Below is a small trained network, with its code and all its weights. Each question gives an input and a target symbol and asks what happens when units are switched off, that is, made to give their printed mean instead of their output.

import numpy as np


def w(rows, s, z=0):
    codes = np.array(rows[::2]) - 128.0
    scale = np.full(codes.shape[1], s)
    scale[-1] = z or s
    return codes * scale


def norm(h):
    return h / np.sqrt((h * h).mean(-1, keepdims=True) + 1e-5)


def f(y):
    return np.maximum(y, 0)


def softmax(a):
    e = np.exp(a - a.max(-1, keepdims=True))
    return e / e.sum(-1, keepdims=True)


def log_softmax(a):
    a = a - a.max(-1, keepdims=True)
    return a - np.log(np.exp(a).sum(-1, keepdims=True))


def net(x, mask):
    ids = ['γδζξπστψ'.index(c) for c in x.split()]
    T = len(ids)
    res = E[ids] + P[:T]
    u = 0
    for l in range(2):
        q, k, v = (norm(res) @ M[l].T for M in (Q, K, V))
        z = softmax(np.where(np.tri(T) > 0, q @ k.T / 4**0.5, -1e9)) @ v
        res = res + np.where(mask[u], z, O[l][:, -1]) @ O[l][:, :-1]
        u += 1
        y = f(norm(res) @ A[l][:, :-1].T + A[l][:, -1])
        res = res + np.where(mask[u : u + 4], y, B[l][:, -1]) @ B[l][:, :-1]
        u += 4
    return log_softmax(norm(res)[-1] @ U[:, :-1].T + U[:, -1])


Q, K, V, O, A, B = {}, {}, {}, {}, {}, {}
E = w([
[106,193,178,209,78],'γ',
[119,137,198,169,119],'δ',
[102,79,102,123,150],'ζ',
[211,236,1,127,52],'ξ',
[163,211,121,104,70],'π',
[107,180,79,126,187],'σ',
[33,78,28,182,154],'τ',
[18,117,111,205,130],'ψ',
],0.0098)
P = w([
[187,86,153,131,165],'0',
[116,69,86,101,25],'1',
[157,70,179,40,140],'2',
[27,145,93,136,89],'3',
[254,74,162,188,171],'4',
[66,187,107,102,68],'5',
[165,128,252,62,232],'6',
[54,208,95,97,77],'7',
],0.0097)
Q[0] = w([
[96,75,168,137,255],'L0H1',
[178,218,182,74,121],'L0H1',
[95,168,111,109,173],'L0H1',
[133,141,12,96,187],'L0H1',
],0.009)
K[0] = w([
[80,1,151,133,197],'L0H1',
[229,173,207,97,88],'L0H1',
[130,173,212,128,189],'L0H1',
[106,160,63,79,230],'L0H1',
],0.0072)
V[0] = w([
[76,196,161,157,74],'L0H1',
[182,86,196,141,211],'L0H1',
[21,218,65,72,125],'L0H1',
[2,218,158,148,150],'L0H1',
],0.0053)
O[0] = w([
[152,89,1,132,105,101],'L0H1',
[148,242,152,150,119,57],'L0H1',
[235,143,107,149,128,254],'L0H1',
[104,68,175,99,126,108],'L0H1',
],0.0068,0.00092)
A[0] = w([
[13,153,2,137,28,251],'L0N1',
[149,163,143,196,110,33],'L0N2',
[64,118,217,214,118,173],'L0N3',
[239,166,85,62,45,84],'L0N4',
],0.0068,0.0017)
B[0] = w([
[17,198,43,38,56,254],'L0N1',
[161,1,43,237,99,140],'L0N2',
[158,111,104,86,92,168],'L0N3',
[22,96,163,145,215,180],'L0N4',
],0.0079,0.0093)
Q[1] = w([
[72,109,172,52,71],'L1H1',
[90,125,177,234,127],'L1H1',
[103,176,255,73,232],'L1H1',
[116,186,68,91,97],'L1H1',
],0.0094)
K[1] = w([
[144,184,98,254,145],'L1H1',
[178,97,108,100,126],'L1H1',
[186,83,104,249,147],'L1H1',
[70,156,104,129,55],'L1H1',
],0.011)
V[1] = w([
[116,92,254,147,84],'L1H1',
[211,104,131,77,27],'L1H1',
[84,50,93,206,60],'L1H1',
[57,17,110,46,150],'L1H1',
],0.0098)
O[1] = w([
[1,181,159,106,50,3],'L1H1',
[73,61,55,20,166,34],'L1H1',
[191,92,141,138,20,170],'L1H1',
[154,159,186,75,89,230],'L1H1',
],0.012,0.0047)
A[1] = w([
[65,72,223,141,107,79],'L1N1',
[32,33,42,111,86,252],'L1N2',
[152,97,128,68,1,33],'L1N3',
[187,130,56,219,181,114],'L1N4',
],0.0075,0.0019)
B[1] = w([
[93,234,163,148,151,148],'L1N1',
[140,98,5,190,22,246],'L1N2',
[50,51,131,104,205,253],'L1N3',
[50,78,105,84,140,183],'L1N4',
],0.011,0.0063)
U = w([
[117,10,60,119,104,247],'γ',
[48,159,87,127,82,50],'δ',
[93,231,123,71,131,203],'ζ',
[237,54,99,164,165,56],'ξ',
[148,186,163,211,83,160],'π',
[84,83,110,168,232,134],'σ',
[219,92,164,126,87,51],'τ',
[118,56,215,72,87,3],'ψ',
],0.014,0.0012)

Each question gives the input, a string of symbols that net reads in full, and the target symbol t.
The units are the heads (4 rows each of Q, K, V and O) and the neurons (one row each of A and B). Each row of codes is followed by its name. A weight is (code - 128) times the scale printed after its matrix; where a second scale follows, it is the last column's (O, A, B and U).
mask holds one flag per unit, layer by layer, with each layer's heads first. A switched-off unit (its flag False) gives its mean, the last column of its rows in O or B, instead of its output. The means were averaged over made-up inputs and are rounded, as every weight is.
A unit's drop is (log p(t) with every unit on - log p(t) with that unit switched off) / (log p(t) with every unit on - log p(t) with every unit switched off).
The circuit of an input: a set's keep is (log p(t) with only the set's units on - log p(t) with every unit switched off) / (log p(t) with every unit on - log p(t) with every unit switched off). Starting from all 10 units, units are removed one at a time, each time the one whose removal leaves the highest keep (on an exact tie, the one counted first), for as long as the keep stays at least 0.8.
circuit, biggest first: the units of the circuit, biggest drop first
top k neurons: the k neurons with the biggest drops, biggest first
top k neurons in layer l: the k neurons of layer l with the biggest drops, biggest first
input σ ψ ψ σ ξ γ σ, target ξ: circuit, biggest first => L0N4; L1H1
input π ζ γ ψ γ δ, target γ: circuit, biggest first => L1H1; L0N3
input δ ξ σ, target δ: circuit, biggest first => L1H1; L0N1; L0N4; L0H1
input ξ γ π π σ σ τ, target σ: top 2 neurons => L0N1; L1N4
input δ σ ξ π ψ, target ξ: top 2 neurons => L0N1; L0N4
input σ ψ τ, target σ: circuit, biggest first => L0H1; L1H1; L0N1
input ψ σ δ ξ, target γ: top neuron in layer 0 => L0N1
input ζ δ π, target ζ: top 2 neurons => L0N1; L0N3
input τ ψ τ π ξ ψ ψ, target ξ: circuit, biggest first => L1H1; L0N4
input ψ ξ σ σ σ, target σ: circuit, biggest first => L1H1; L0N1; L0H1
input σ π π δ ψ, target π: circuit, biggest first => L0N1; L0N4; L1H1
input π σ π, target π: circuit, biggest first => L0N4; L1H1; L0N1
input σ π σ π π σ π γ, target γ: circuit, biggest first => L1H1; L0N2
input π ψ ζ ψ ψ, target ζ: circuit, biggest first => L1H1; L0N1; L1N1
input ψ γ ζ π δ ξ π, target δ: top 3 neurons => L0N1; L0N4; L1N1
input σ π σ σ ψ σ ζ, target ψ: circuit, biggest first => L1H1; L0N3; L0N1; L1N2
input γ σ σ σ ζ σ γ, target ζ: top 2 neurons => L0N1; L1N1
input γ π π σ, target γ: circuit, biggest first => L0H1
input σ ψ ξ γ δ ζ ψ π, target γ: top 2 neurons => L1N2; L1N1
input σ ζ π, target σ: top neuron => L0N4
input σ τ ψ, target σ: circuit, biggest first => L0H1; L1H1; L0N1
input γ π δ ξ ζ ψ σ, target ζ: top 2 neurons => L0N1; L0N4
input δ σ ξ, target δ: top 2 neurons in layer 0 => L0N4; L0N2
input γ σ π γ π σ ξ, target π: top 2 neurons in layer 0 => L0N4; L0N1
input ψ π π, target ψ: top 2 neurons => L0N3; L1N3
